Each row has a hidden value; after the row comes its grade, the name of the range that the value falls in. Each part has its own.
[  51   21   41 -122  -47   19  100   75 -139   69    9   29   47  -20
  -52   63   56   67  -81  -24  -22 -261  163   48  127   -8  -86   14
   17 -134   17   31  180 -252   -1  -57  -96 -210   12 -152  -44  -11
  -83  -48 -114] : ZM
[ 106   58  -64 -149   74  -42 -112  -58  -27  -17  -31  145  195 -133
 -115  275 -238  197  -98   -5   24  180 -203  -26  -70  -51 -123   88
  113  -62   49  183  350   51  372 -153  -61 -100   99 -136  -17   80
 -110  -31  213] : MB
[  96  -21 -100 -130   46   54 -264  -59  -57  200   50   75 -205  -94
  222  228  159   59   96 -123  308   30   77 -122  148   -3   76 -144
    9   49   45  -23   60 -220  121 -116 -142  -83  138  -98   95  -38
  -25  -12 -158] : TP
[ -59  -34  172  191   21 -101  270 -147 -252   45  100  -68   56   78
 -203 -219  105 -156 -116  268 -155 -108  105  224  -87  330  -80   89
   50 -110 -405  -70  -78   28  136   65   91   24  -72 -231  149    4
 -151  -69  -18] : TP
[ -30   56  -23  -86    8 -205  214 -183 -458  -78  118 -139  197   83
  -42 -424  423  -47  -27 -173   -4  -71   67 -556  185  -35   62   29
  520  -23  218 -214  138 -366   14  -53   39 -836 -126 -358   71  -76
 -334 -396 -393] : DR
[ -62   17  -76 -162   78   11  -10  284  239  237  312   24  -92 -137
   84  -68   50  -59  240 -181    8 -142  196   21    7 -155  268 -214
 -481 -121  300 -159 -198   38 -370  210   99  141   37   36  -32 -142
   41  171  -54] : NF
[  82   37 -177 -130  189   -9 -267  -11  256  148  206  129  -20 -196
  152  331  -79   95   18  -57  254  377  -91  -37 -203  -73  124 -126
 -283   32  261  109 -138  241  107   17   85  315   83  117   91  -58
   99  110  228] : JC
[  -4  -66  225   10 -139  -53  463  -98 -304 -123  -69 -154  247  189
 -171 -159  188  -96 -219  243 -125 -428  299  214  115  185 -259   88
  216 -119 -256  -29  115 -255   12 -103    1 -223  -47 -272    1   11
 -297 -202 -214] : ZM
[  32  -16   75  -36  -31  -43  168  -42 -179   13   37  -29  112   14
  -47  -65  128  -23  -81   53  -12 -174  111    2   86   71  -82   16
  118 -131  -48  -31  130 -170   45  -80  -19 -214  -37 -204   30  -18
 -201  -85  -67] : ZM
[  24  -28  179  -53    1  108  110  111   23   93  -55  206   71  -42
 -189  234 -177    2 -141  207 -112 -289  157  498   45  160 -148   -7
 -249 -111 -192  116  131   -7  178   22  -23  170   92 -177   34  149
   27  112  136] : TP
[   7  -19  -48 -132   33  -60   -1  -28 -237   76  131 -122 -147   55
   72 -145  279 -115  190  -76  182 -131  224 -307  205  -31  136 -158
  125   84   98 -243   -6 -256  -41   35  -41 -425   96 -271   64  -39
 -144 -211 -461] : TP
[ -27  128  -68 -179   50  -89   93   86 -144   35   82    6  116   -6
 -216  -15  -81  137  -26 -101 -155 -139   70 -103   15 -105   -6  127
   35  -28   88   38  162 -144   -6   81  -42 -275   63 -110 -110  -49
  -15 -163 -226] : DR
[  20   45  116   -2   44  -32  154   91 -162  -24   19   26   66    1
 -444  113 -333   -2 -141  316 -253  -27   34  334 -196  154 -185  115
 -137 -104 -253  117  146  196  324  139   39    7   83 -253  -17  202
   57  -30  101] : TP
[  14  -19   71   37  -39   71   84    2   46  173   91   50   15  -73
   27  172  102   56 -243   70  -24  -42  156  420 -162  180 -105  -10
 -276 -164 -111  162 -186  -11   -2  -17   51  375  -55   76   74  -45
   83  147  176] : NF
[ -71   36   60  -25   58 -147  215 -113 -129  -41   71  -57  253   48
 -176 -146   64   16  -75   65 -141   14   -7   23 -101   62  -56  143
  138  -46 -110   20   68    4   82  -28   98  -69   -4 -141   22  -72
 -236 -171  -74] : Gg
[ -87  -41  135  101  -12 -116  344 -207 -144   -4  103 -192  180  140
  -32 -190  333  -82 -188  176  -58  -56  197  208 -153  228 -102   99
   68  -44 -256   10 -236  -53  -78  -43  149  184  -88  -24  103 -168
 -217 -156 -148] : JC
[  53   65  -89  -45  146  -83   48   68   33   82  268  170  103 -138
  -34  -65 -106  -79    1  -35   40 -122   34 -230   93  -21  168 -111
 -142 -117  314 -143  -16   65  -67  198   75 -234 -116 -123   71  -13
   21   65  159] : ZM
[ 106  -10   -3  -64   32 -119  230 -130 -188 -194   68  -69  242   74
 -147    0  -80 -105 -153  225   94  -95  116 -150   33   58 -122  -40
  174   22  113  -68   76   46  172   23   65 -340  -18 -264   47  108
 -144 -198  -27] : ZM
[ -13  120 -200 -138  240 -130 -170   56  140  132  277  113   45 -176
  -30   32 -142   81  158 -160   37  265 -159 -270 -127 -153  235  -16
 -163   -1  275  -26   -9  192   10  144   89    1   54   12   16 -111
   13    9   75] : Gg
[  -7   25  -50 -120  -22  -85  183 -134 -238   13   56  -63  123  110
   66 -124  285    7  -63 -126  100 -367  270 -241  274   -3   10    7
  253   72   80 -120   15 -423 -145  -41  -78 -399   -8 -119   13 -145
 -157 -256 -441] : DR
[ -67   36   41  -46   51  -70  280  -32  -60   44  158   20  185   63
  -31 -146  214  -69 -136    5  -39 -296  273   17   80   70   52   -6
  -61   -7  112  -77 -188 -157 -209  125  108  -89  -93  -49   65 -120
  -41 -123 -192] : Gg
[   7   19   44  117   90   -8   90   -4  -17  153  148  124  -40  -38
 -168   97 -188  -66 -124  231  -75 -163  125  317  -81  262  -24   27
 -274  -72 -268   24 -141  129   86  193   24  265   -6  -45  102   22
  150  119  135] : TP
[  32    5   19   69  121  -93  -76 -115 -133   53  100   15  -20  -80
 -177   47 -129  -20    3  188  -22  328 -177   59 -222  167  -37   51
   27  -67 -236   36   92  234  403   -1   56   43   64 -220  124   90
  -96  -15  178] : TP
[  46   52  -83  -44  159 -114   54  -53   46    4  193  184  235 -110
  -58  -18 -161  -45  -39    3   46  -46  -59 -190   60    3  100  -46
  -26  -52  230  -86   52  122   68  107   86 -171  -68 -128   88    7
  -68   17  212] : MB
[ 118  -34  -24   19   99   40 -209 -135   65  115   -1  151  -55 -118
   -2  416 -225   68  -85  197  174  208  -96  268 -142  186 -109  -10
 -124   10 -255  174   61  189  409  -95  -56  364  150  -43  127   86
   37  122  275] : TP
[  65  -57   74  -34 -109  -96  113 -233 -332 -109 -136 -291   92  120
  -92   54  125  103  -83  171   31  121  -15   62 -119   99 -311  187
  415  -50 -417  130  294 -149  314 -346 -114  -89  130 -204  -44  -33
 -395 -256 -205] : ZM
[  18 -101   94   78 -139   -8  252 -264 -258   22   41 -227   30  139
  160  -52  504  -76 -285  111  152 -103  332  169  -37  261 -170  -49
  136  -25 -170    7 -282 -264  -29 -149   46   45  -95  -50  148  -93
 -128 -151 -216] : NF
[  99   55 -165 -163   66  -94 -166 -112 -121   19   43  -16   48  -86
   29  142  -31  164   43 -129  157  201 -135 -307    2 -112  -15   40
  232   10   92   49  259  -93  224 -159 -108 -252  109 -111  -21  -48
 -160 -136  -71] : MB
[ -75   64  -26  103   22 -161  104 -144 -255  187  187  -54   34  -38
   26 -335  307   48   -4 -183 -105  -60  -37 -215   34  107   89  162
  231 -198 -168  -89   35 -267 -106  -55  -35 -202 -157  -66   61 -268
 -236  -80 -125] : MB
[ -18   55  -72   45  139 -170  -91 -227  -65   73  104   23  149 -105
  -59  -16  -31  136   -2  -37  -29  377 -314  -96 -218   75    1  189
  190  -73 -199   94  152  129  282 -139   31   95   17  -44   75 -124
 -237  -50  173] : DR
[ -29   69  -34 -169   54   69 -113  231  200  265  123   89  -77 -157
   14  226  -13  189   38 -145  -63   33   66  265 -147 -105   55    8
 -402 -142   61  171  -20  -19 -123   19  -15  357  100  135  -80 -136
   92  151   29] : JC
[ -46   50  -39  -42   79   -8 -108  -41  131  243   68  100   16 -107
   63  186   23  210  -16 -109  -16   71  -58  228 -128   40    8  147
 -146  -73 -216  190   16  -51   -3 -113  -59  441   87  171   -3 -223
  -53   90   45] : Gg
[ 110  105 -244  -86  224  -97 -247   92  189  108  251  124  -27 -231
 -118  263 -511  105  130   24   68  285 -229 -142 -213 -105  113    2
 -268  -62  118   56   99  386  166  150   -8  171  108   42  -44   -9
  110  157  319] : ZM
[  -8   55  -96  -14   58  -42   80   34   43  210  209   92   -4  -54
   72  -28    7   15    8 -105   28 -388  198  -34  164   36  121    5
 -171  -83    4  -86  -98 -183 -291  124  -77   60  -51   92   -7 -218
   37   82  -96] : MB
[ 107  -73  -37  -53   54   54 -196 -102  191  104   79   93   29 -178
  190  338   10   52  -78   39  250  357  -94  198 -199   66  -40 -159
 -190  -64   74  139  -67  204  253 -162   78  373   65   17  145   37
  -45  171  375] : NF
[  94   -8  -91 -245  100   -9 -225  -25  123   -3   34  -10   58 -118
   72  338  -21  138   45  -18  228  464 -127  -31 -214 -153  -29  -89
  -52   47  217  161  111  170  284 -174   57  117  196  -59   19   35
 -120  -55   89] : JC
[ -42   84  -65   68  219 -157   45  -45  167   83  228  187  236 -143
 -199  -11 -364   21   -4   83 -151   88 -211   74 -187   86   88  128
 -187 -101  -95   25   14  355   97  155  122  274  -25   19   50  -74
  -45  136  374] : DR
[  38   36  -25   64  105 -128  -79 -131 -285   61  139  -59  -82  -62
 -157  -63   12  -16    1   95  -10  349 -147 -147 -189  137    4   50
  149  -65 -146  -15   74  111  363   16   40 -206    7 -263  127   60
  -86 -115   28] : TP
[ -10   31  -62   -6   38 -154  147  -98 -153   33  161 -113   83   33
  -35 -179   73  -22   39  -14    6 -136   72 -188   43   30   36   67
  134  -54  -75 -114   25 -109  -87   12  -17 -163  -23  -84   -4 -162
 -194 -122 -180] : MB
[  -6   -8  -44 -100   73   74   19  209  323  223  253  141  -27 -132
  107  146  -53  -56   35  -33   71 -228  256  254   -3  -18  156 -215
 -577  -83  221  -45 -290   99 -295  206   94  384   17  128   28  -84
  169  254  122] : NF
[ 111   71 -149 -251   98   53 -244  199    2  173  133  173 -160 -175
   41  218  -79   69  129 -177  168  -36   72 -231  158 -175  150 -185
 -169  -23  372  -49  145 -119   58   86  -99 -315  112 -164   -4   66
  123   26  -78] : TP

[-428   -1  408  -50   89 -136 -234 -109 -492  273  -45  388 -327 -504
 -322   36  -81 -260 -409  404  494  143  495  -27  467 -455 -383  287
  -69 -176  -97  173   39 -214 -317 -398 -298   36  446  132  -80 -223
   56  -52 -372] : (48)
[-238  -98 -342  329  -58   84  209   40   -8  -81   -4  -74 -301  -64
  -44  109   15  118 -113   89 -181 -104 -132 -102  -47  248  214  -41
  -59  -44  192  214  117 -171   39   -6  191   19  -11   72  -77   18
   37 -148  -49] : (39)
[ -20 -171  -46 -520 -178  671  -66 -349 -178  -22 -353 -142  491 -648
 -189 -186 -626 -223 -169  268 -248 -411  105 -252   16 -210  165 -213
 -480 -106 -245 -176  -74  -43  442 -245 -235  298   70   12  238  -85
 -258  142  -69] : (45)
[-321   12  375 -308 -111  225  -39 -174 -240  114 -140   81 -158 -365
 -247  -26 -218 -440 -247  323  201  -59  453   36  223 -445 -255   70
 -284 -117 -364   36  -70  -68 -212 -212 -259  171  296 -207  -25  -58
  118 -139 -257] : (39)
[-103   67  474 -379   20   13 -169 -169 -332  239 -184  159  -71 -311
 -209 -167 -231 -420 -199  233  380    9  388   66  338 -583 -283  188
 -111 -118 -276  -55  -33  -43 -257 -271 -254  177  280 -118   25 -113
  140   56 -235] : (45)
[  35 -398 -205  -38  133  -66 -120 -115   68 -146 -207   25 -181   44
 -215  211  -76  547  -55 -315  -66  -32 -156  -60 -237  -33  103   70
 -101  -22  146  113 -139  198  184  148    7 -289   54    6  134  281
  -43 -101   80] : (45)
[-123  151  452 -176   83 -159  -90   52 -390  329 -158  267 -101 -128
 -226  -95  -95 -408 -201  228  446   54  255   22  475 -637 -345  371
    8 -162 -199  -87  -57 -196 -315 -322 -296  176  222   59  -16 -126
  131  213 -128] : (43)
[ 208  131 -178 -293 -118  338   49   -1  230 -120  -64 -266  168  109
  161 -154 -276 -238  178  -91 -289 -296 -172  112 -236   13  301 -207
   76   93  -34 -296  135   -2  -64   59  322  225 -213 -131   75  155
  293  110  105] : (43)
[  86 -265 -106  -18  334 -233    0  273   87 -292 -177   -1 -405  445
  -85  252  -92  409  -13 -231  -72   34 -342  -13 -293 -248   62  193
 -167 -152   21   36 -165  128  145   79  -19  -99  152 -148  168  308
   27 -271   83] : (39)
[ 240   -9  -63 -342 -125  314  294  -38 -170  103 -473 -354  284   52
 -144 -395 -283 -130 -141   72  -33 -211 -332 -248   50 -231  234  -55
 -369 -163 -155 -141 -314   53  384   27 -391  276 -148 -139   73  -44
 -390  226   88] : (37)
[ 275  258 -231  -54  176  -62  -76  287  178 -151  113 -128 -112  299
  339 -126 -194 -140  195  -54 -160 -109 -330  172 -234   79  331  -80
  366   66  224 -273  376 -113 -224  -71  557  241 -111   18   45   70
  429   31   16] : (45)
[-101  276  546 -457 -147   23 -115   -7 -232  385 -158  142    6  -13
 -317 -126  -27 -510 -193  108  531   60  371  150  348 -630 -385  249
   89  -39 -348 -239 -212  -14 -517  -78 -399   50   90  -94 -158   30
  195  281  -55] : (37)
[  48  -32 -235  176  -12  145  122   95  246 -233  131  -42  -86  211
  275   93  -48 -152  180 -145 -421 -282 -221  162  -97  101  312    3
  154    0  200 -107  363 -303 -163  -27  481  223 -237  100   95  124
  470  121  209] : (48)
[-205  299  577 -241   65 -179 -235  152 -358  388  -28  418  -76 -105
 -256   22  -58 -552 -182  235  550   80  404  135  521 -739 -496  444
  205 -106 -251 -239  -10 -269 -587 -365 -265  133  232  155  -76  -70
  329  320  -99] : (38)
[ -74 -417 -188  -77  161   69  -25  111   91 -287 -238   51 -145  150
 -276  408 -186  472  -76 -213 -221 -126 -217 -146 -284 -204   38  135
 -325 -136  -59    7 -266   95  319   71 -163 -182  112   -6  211  362
 -111 -146  177] : (39)
[-414   77  232  -81   30  -62 -221 -131 -374  206    1  191 -416 -510
 -259  -37  -96 -188 -388  423  445  169  457   -2  233 -188 -232   51
  -23  -66  -45  212   78  -67 -319 -268 -120  -19  436  -11 -168 -190
   59 -257 -489] : (48)
[ 315  116 -115 -147  227 -114 -128  200  200 -209   57 -101 -173  346
  300  -91 -184  -52  195 -167 -124  -69 -283  223 -265  -47  268  -29
  279   39  170 -226  297   -2 -209  -13  475  171  -55  -85  111  143
  437  -35   29] : (45)
[-116  206 -381  289  241  -75  -53  501  -78 -116  170  107 -191   34
  141  136 -188  -11  -79  281 -146  -86 -330 -117  -55  141  237   54
  236  -87  308 -136  344 -417  -45 -330  340  215   67  401   -2  -82
  135   13  -56] : (39)
[ -34  152  401 -417 -102   59   18 -124 -257  280 -271  -53  -66  -96
 -246 -277 -125 -399 -196  165  404   31  244   42  249 -509 -220  102
 -131  -76 -312  -64 -220   82 -236  -66 -344  133  144 -265  -80  -43
   20   56 -180] : (38)
[ -37 -122 -192 -374 -176  583   10 -287 -174    3 -330 -214  368 -591
 -182 -213 -538 -105 -183  277 -216 -345    7 -292  -40  -28  237 -266
 -411  -69 -134  -85  -73   -7  448 -180 -163  230   52    9  147 -100
 -313   59 -119] : (45)
[ 334 -269  -16 -269  232 -261  -13  103  173 -155 -341 -131 -254  631
 -177   83   18  504   53 -529   91   85 -384   58 -338 -330   43  174
  -80  -52   -8  -48 -400  406   90  353 -152 -276  -24 -294  137  447
  -18  -88  202] : (38)
[ 154 -577 -102 -255  229  -24 -204 -181   93 -288 -324   22 -121   82
 -234  229 -207  628  -47 -409 -123  -66 -186  -62 -326 -230   94   92
 -293  -95   46   71 -244  309  350  154 -133 -274  118  -95  303  354
 -113 -143  126] : (36)
[  66  131 -409  227  140 -107   49  181  -80  -15   16 -136 -229   -9
  151 -173 -121  101  -52  144  -56  -23 -338  -97  -91  295  358 -100
  201   -4  368   51  285 -133   29 -119  374  141   -4  141  -54 -121
   35  -75 -157] : (45)
[-224  143  597 -228  158 -153 -360   10 -403  265   25  492 -127 -327
 -158   23 -167 -544 -226  305  460   60  493  148  529 -709 -438  410
  120 -163 -174 -139  180 -331 -517 -500 -179  211  346  196   33 -176
  360  214 -201] : (36)
[-200  124 -358  355 -152  -27  105   37   45  127  116  -23 -248  -38
  -40   63  167   78  -32  -16  -11  -38  -56   20    3  366  169  -41
  338  134  313  107  203 -155 -279   71  376 -122 -144  188 -235   48
  237   50  -25] : (43)
[  34  120  328 -378  -38   52   58  -47 -280  248 -319  -64    4  -44
 -219 -286 -173 -340 -192  168  332   -8   92  -41  244 -518 -151  134
 -179 -133 -268  -99 -238   32  -85 -105 -379  191  115 -189  -15  -63
  -78  116 -120] : (38)
[ 186 -500 -101 -291  153   -4  -92 -116  134 -211 -393  -46  -45  230
 -302  223 -160  594    2 -472 -103  -86 -243  -76 -326 -284   55  121
 -287  -68  -48   -6 -394  359  341  245 -206 -301   26 -156  258  440
 -137  -58  220] : (43)
[ -67  159  377 -515 -159  150  -40 -221 -192  245 -248 -113  -79 -193
 -251 -278 -173 -393 -187  174  381   23  341   84  130 -420 -198  -31
 -130   -4 -346  -53 -206  185 -263  -10 -268   83  177 -363 -106   -4
   64  -64 -264] : (38)
[-222 -100 -380  164 -434  326  366 -269  -82  232 -258 -281   15 -227
 -350 -120  122  188 -239    2  -22 -135  -76 -248   47  356  219 -170
 -149   50  122  241 -244   45  168  259 -168 -173 -229   34 -247   27
 -325  112   25] : (37)
[-276  181  466 -316   98   55 -156  182 -337  136  -82  277 -102 -223
 -213   65 -308 -546 -235  424  288  -31  350   12  323 -688 -369  275
 -157 -205 -387 -185  -22 -255 -271 -438 -306  291  372    5   32  -90
  164   15 -195] : (39)
[-171  108 -120  127 -215  -89  236 -194 -109  252 -119 -265 -475  -50
 -183 -256  220   48 -197   62  320  159   77   16   21  235   70 -133
   73   98  112  351  -91  197 -248  241   59 -162   21 -287 -343  -23
   -6 -258 -301] : (38)
[  40   38 -275  -34 -277  296  118   41  306   -9  -20 -110  190  251
  -61  141   49    1  138 -321 -268 -279 -191   83 -154  118  200  -38
  219  136   84 -258  -15  -84 -168  246  195  -82 -411  137  -55  327
  270  370  383] : (37)
[ -76 -439 -278  168  -61  117   49 -254   86 -118 -134   36  -72 -100
 -151  210    6  380  -29 -289 -262 -191  -93  -62  -69  117  187   50
 -109  -17  215  180   14  -26  164  112  106 -176 -118  139  112  197
   44   70  179] : (36)
[-132   37  393 -333  -43   18 -110 -270 -304  233 -190   49 -182 -344
 -214 -223 -169 -334 -220  220  388   53  402   70  259 -413 -218   78
 -130  -67 -229   81  -43   63 -246 -162 -203  106  276 -228  -48 -114
  100  -89 -319] : (45)
[ -88  113 -427  151 -233  196   91  160  162   88   22  -52  111  128
 -146  162   88  144   -9 -158 -145 -180 -239  -59 -106  287  214  -35
  301  127  235 -176   -5 -149 -125  169  161 -163 -338  333 -167  218
   92  350  273] : (37)
[-231 -344 -378  308 -151  263  102 -176  110 -139    5   65  -30 -198
  -90  282   10  227  -41 -140 -396 -286  -69  -81  -28  252  235    0
  -60   -9  254  146  148 -243  102   22  211  -85 -169  289   62  136
  112  119  191] : (48)
[  66 -549 -111 -233  243   43 -183  -80   94 -345 -279   50 -124   80
 -226  305 -245  555  -80 -308 -191 -105 -193  -91 -331 -258   83   98
 -345 -138    0   32 -236  208  361   83 -157 -216  150  -55  314  349
 -114 -167  125] : (48)
[-247  145  558 -253  188 -101 -316   94 -386  177   13  434 -154 -282
 -146   43 -227 -543 -244  372  392   37  423  102  448 -716 -400  367
   17 -203 -222 -152  137 -331 -431 -511 -215  259  385  139   55 -161
  298  115 -223] : (48)
